Below is a small trained network, with its code and all its weights. Each question gives an input and a target symbol and asks what happens when units are switched off, that is, made to give their printed mean instead of their output.

import numpy as np


def w(rows, s, z=0):
    codes = np.array(rows[::2]) - 128.0
    scale = np.full(codes.shape[1], s)
    scale[-1] = z or s
    return codes * scale


def f(y):
    return np.maximum(y, 0)


def softmax(a):
    e = np.exp(a - a.max(-1, keepdims=True))
    return e / e.sum(-1, keepdims=True)


def log_softmax(a):
    a = a - a.max(-1, keepdims=True)
    return a - np.log(np.exp(a).sum(-1, keepdims=True))


def net(x, mask):
    ids = ['αβγεζθλτψω'.index(c) for c in x.split()]
    T = len(ids)
    res = E[ids] + P[:T]
    u = 0
    for l in range(3):
        q, k, v = (res @ M[l].T for M in (Q, K, V))
        z = softmax(np.where(np.tri(T) > 0, q @ k.T / 4**0.5, -1e9)) @ v
        res = res + np.where(mask[u], z, O[l][:, -1]) @ O[l][:, :-1]
        u += 1
        y = f(res @ A[l][:, :-1].T + A[l][:, -1])
        res = res + np.where(mask[u : u + 4], y, B[l][:, -1]) @ B[l][:, :-1]
        u += 4
    return log_softmax(res[-1] @ U[:, :-1].T + U[:, -1])


Q, K, V, O, A, B = {}, {}, {}, {}, {}, {}
E = w([
[148,94,159,134,94,95,214],'α',
[105,124,142,159,105,83,153],'β',
[111,167,106,104,93,135,197],'γ',
[139,113,99,120,158,182,86],'ε',
[202,91,172,123,103,103,168],'ζ',
[198,195,105,150,171,171,137],'θ',
[107,75,110,73,100,251,107],'λ',
[135,199,108,153,86,84,114],'τ',
[164,145,100,70,126,188,115],'ψ',
[190,147,131,193,89,160,93],'ω',
],0.019)
P = w([
[147,142,63,131,142,15,15],'0',
[114,238,78,197,100,111,226],'1',
[154,217,128,208,96,124,187],'2',
[171,205,150,207,91,157,167],'3',
[185,175,174,202,97,178,145],'4',
[149,186,162,176,95,221,143],'5',
[170,151,187,186,79,219,118],'6',
[165,138,173,191,79,253,137],'7',
[156,111,190,186,62,245,111],'8',
],0.0069)
Q[0] = w([
[107,98,103,105,221,130,218],'L0H0',
[167,178,61,254,106,189,43],'L0H0',
[99,159,184,145,169,87,10],'L0H0',
[72,60,202,176,77,151,96],'L0H0',
],0.0079)
K[0] = w([
[106,92,117,102,209,217,193],'L0H0',
[108,114,41,189,215,202,87],'L0H0',
[99,183,178,183,9,177,107],'L0H0',
[130,2,119,100,42,142,113],'L0H0',
],0.0069)
V[0] = w([
[233,179,50,91,182,2,99],'L0H0',
[18,92,178,108,21,145,103],'L0H0',
[132,96,136,57,227,168,68],'L0H0',
[65,106,87,222,102,76,154],'L0H0',
],0.0059)
O[0] = w([
[34,43,160,97,25,107,139,115],'L0H0',
[120,126,161,120,146,124,92,39],'L0H0',
[83,153,221,72,85,15,136,4],'L0H0',
[144,131,118,96,175,151,2,79],'L0H0',
],0.0089,0.0027)
A[0] = w([
[155,173,62,110,231,102,113,103],'L0N0',
[120,100,205,156,101,217,140,252],'L0N1',
[152,2,25,50,128,177,56,176],'L0N2',
[238,214,204,107,147,72,107,162],'L0N3',
],0.0072,0.0029)
B[0] = w([
[82,150,159,73,34,29,252,134],'L0N0',
[212,237,111,189,125,129,128,255],'L0N1',
[80,155,77,148,157,33,224,184],'L0N2',
[2,104,52,140,114,116,195,164],'L0N3',
],0.0078,0.0095)
Q[1] = w([
[84,137,93,137,75,112,79],'L1H0',
[155,102,214,128,140,104,116],'L1H0',
[103,112,169,45,254,151,107],'L1H0',
[130,38,186,99,135,114,115],'L1H0',
],0.011)
K[1] = w([
[249,254,124,198,48,173,74],'L1H0',
[169,117,149,150,180,67,163],'L1H0',
[138,61,140,70,203,169,158],'L1H0',
[152,117,123,132,179,125,151],'L1H0',
],0.0076)
V[1] = w([
[144,182,170,95,158,153,60],'L1H0',
[154,99,121,147,174,123,146],'L1H0',
[133,143,2,132,148,154,51],'L1H0',
[67,87,117,110,177,134,87],'L1H0',
],0.0069)
O[1] = w([
[155,72,102,33,165,153,130,56],'L1H0',
[223,84,157,101,163,83,119,115],'L1H0',
[134,247,143,163,147,33,158,207],'L1H0',
[98,151,103,96,119,91,2,2],'L1H0',
],0.0079,0.0082)
A[1] = w([
[100,74,48,108,75,117,135,71],'L1N0',
[127,175,89,62,132,163,137,253],'L1N1',
[117,74,106,146,76,193,128,233],'L1N2',
[108,108,154,2,105,149,156,162],'L1N3',
],0.0093,0.0038)
B[1] = w([
[75,88,110,98,101,172,145,147],'L1N0',
[166,86,183,218,142,46,100,253],'L1N1',
[150,120,216,156,141,159,225,237],'L1N2',
[111,65,123,124,138,2,179,135],'L1N3',
],0.008,0.0043)
Q[2] = w([
[100,89,11,72,159,254,143],'L2H0',
[116,124,254,71,218,144,118],'L2H0',
[210,169,119,161,78,81,110],'L2H0',
[174,177,138,171,138,78,189],'L2H0',
],0.0078)
K[2] = w([
[129,176,152,248,228,159,172],'L2H0',
[14,207,147,168,159,75,177],'L2H0',
[52,52,58,50,131,73,151],'L2H0',
[154,73,20,106,96,82,2],'L2H0',
],0.006)
V[2] = w([
[155,57,194,207,122,127,249],'L2H0',
[1,67,125,18,138,28,99],'L2H0',
[152,153,98,145,183,44,85],'L2H0',
[209,44,212,82,187,105,148],'L2H0',
],0.0076)
O[2] = w([
[196,192,152,78,157,82,179,247],'L2H0',
[158,84,67,129,191,151,151,126],'L2H0',
[156,124,175,230,158,97,68,138],'L2H0',
[126,123,171,102,255,107,143,63],'L2H0',
],0.013,0.015)
A[2] = w([
[107,195,224,152,130,219,149,35],'L2N0',
[54,1,59,232,166,199,114,5],'L2N1',
[204,121,156,167,77,123,178,175],'L2N2',
[113,145,132,228,117,175,64,159],'L2N3',
],0.0073,0.0013)
B[2] = w([
[178,35,171,116,115,156,100,186],'L2N0',
[210,69,194,118,34,72,162,152],'L2N1',
[63,167,98,141,185,133,84,252],'L2N2',
[126,102,114,74,197,73,2,185],'L2N3',
],0.0071,0.032)
U = w([
[125,165,92,212,90,33,204,236],'α',
[255,147,125,117,123,177,82,179],'β',
[70,167,22,163,105,186,132,157],'γ',
[179,95,137,156,86,150,157,58],'ε',
[204,152,128,54,119,104,97,18],'ζ',
[128,165,114,124,54,204,156,135],'θ',
[84,102,144,203,201,104,146,152],'λ',
[181,154,42,93,77,135,100,2],'τ',
[145,135,34,105,141,146,132,123],'ψ',
[131,178,182,150,89,116,99,63],'ω',
],0.0057,0.0055)

Each question gives the input, a string of symbols that net reads in full, and the target symbol t.
The units are the heads (4 rows each of Q, K, V and O) and the neurons (one row each of A and B). Each row of codes is followed by its name. A weight is (code - 128) times the scale printed after its matrix; where a second scale follows, it is the last column's (O, A, B and U).
mask holds one flag per unit, layer by layer, with each layer's heads first. A switched-off unit (its flag False) gives its mean, the last column of its rows in O or B, instead of its output. The means were averaged over made-up inputs and are rounded, as every weight is.
A unit's drop is (log p(t) with every unit on - log p(t) with that unit switched off) / (log p(t) with every unit on - log p(t) with every unit switched off).
The circuit of an input: a set's keep is (log p(t) with only the set's units on - log p(t) with every unit switched off) / (log p(t) with every unit on - log p(t) with every unit switched off). Starting from the 12 units with the biggest drops (on a tie, the unit counted first), units are removed one at a time, each time the one whose removal leaves the highest keep (on an exact tie, the one counted first), for as long as the keep stays at least 0.8.
units of the circuit, in order: the units of the circuit, biggest drop first
k most important neurons: the k neurons with the biggest drops, biggest first
k most important neurons of layer l: the k neurons of layer l with the biggest drops, biggest first
input β λ γ, target β: most important neuron of layer 2 => (L2N3)
input τ θ λ, target τ: 2 most important neurons of layer 1 => (L1N2 L1N0)
input ε ζ α ω β γ α, target β: units of the circuit, in order => (L1H0 L0N2 L0H0)
input ζ θ ε ε β τ α ε, target ζ: units of the circuit, in order => (L2H0 L0H0 L1H0)
input ζ α α α ψ ω λ, target ζ: units of the circuit, in order => (L2H0 L0H0 L1H0 L1N2)
input τ ζ ω ω γ ω α ω, target τ: 2 most important neurons => (L2N3 L2N1)
input θ ω γ ω ω ζ ω, target θ: 2 most important neurons => (L2N3 L1N1)
input β ω λ ω, target β: 2 most important neurons => (L2N3 L2N1)
input λ ω ζ ε, target λ: units of the circuit, in order => (L2H0 L0H0 L1H0 L1N1)
input ζ ω λ λ ω λ ω λ β, target ζ: units of the circuit, in order => (L2H0 L0H0 L1H0)
input λ ω ε ω β α, target λ: units of the circuit, in order => (L2H0 L0H0 L1H0 L0N1)
input β α α λ ω ω ω λ ψ, target α: 4 most important neurons => (L0N2 L2N0 L2N1 L0N0)
input ψ ω α ψ λ ω θ, target ψ: 2 most important neurons => (L0N1 L1N0)
input ψ ψ λ ζ, target ψ: 3 most important neurons => (L0N1 L1N0 L1N3)
input α ω ψ λ, target α: 2 most important neurons => (L0N2 L2N3)
input ω β γ ψ ε ω ω ψ, target ω: units of the circuit, in order => (L2H0)
input θ ω λ, target θ: units of the circuit, in order => (L0H0 L1H0 L2H0)
input ζ ω ω τ ω ω ε ω ε, target ζ: 2 most important neurons => (L1N2 L0N3)
input ω γ λ ψ λ ω, target ω: 2 most important neurons => (L2N2 L0N3)
input λ α ω λ ε ψ β, target λ: units of the circuit, in order => (L2H0 L0H0 L1H0 L0N1)
input ψ λ ε, target ψ: 3 most important neurons => (L0N1 L1N0 L1N3)
input ω ω ω ω ω λ, target α: units of the circuit, in order => (L0N2)
input γ ω ζ ε, target γ: 2 most important neurons of layer 2 => (L2N1 L2N0)
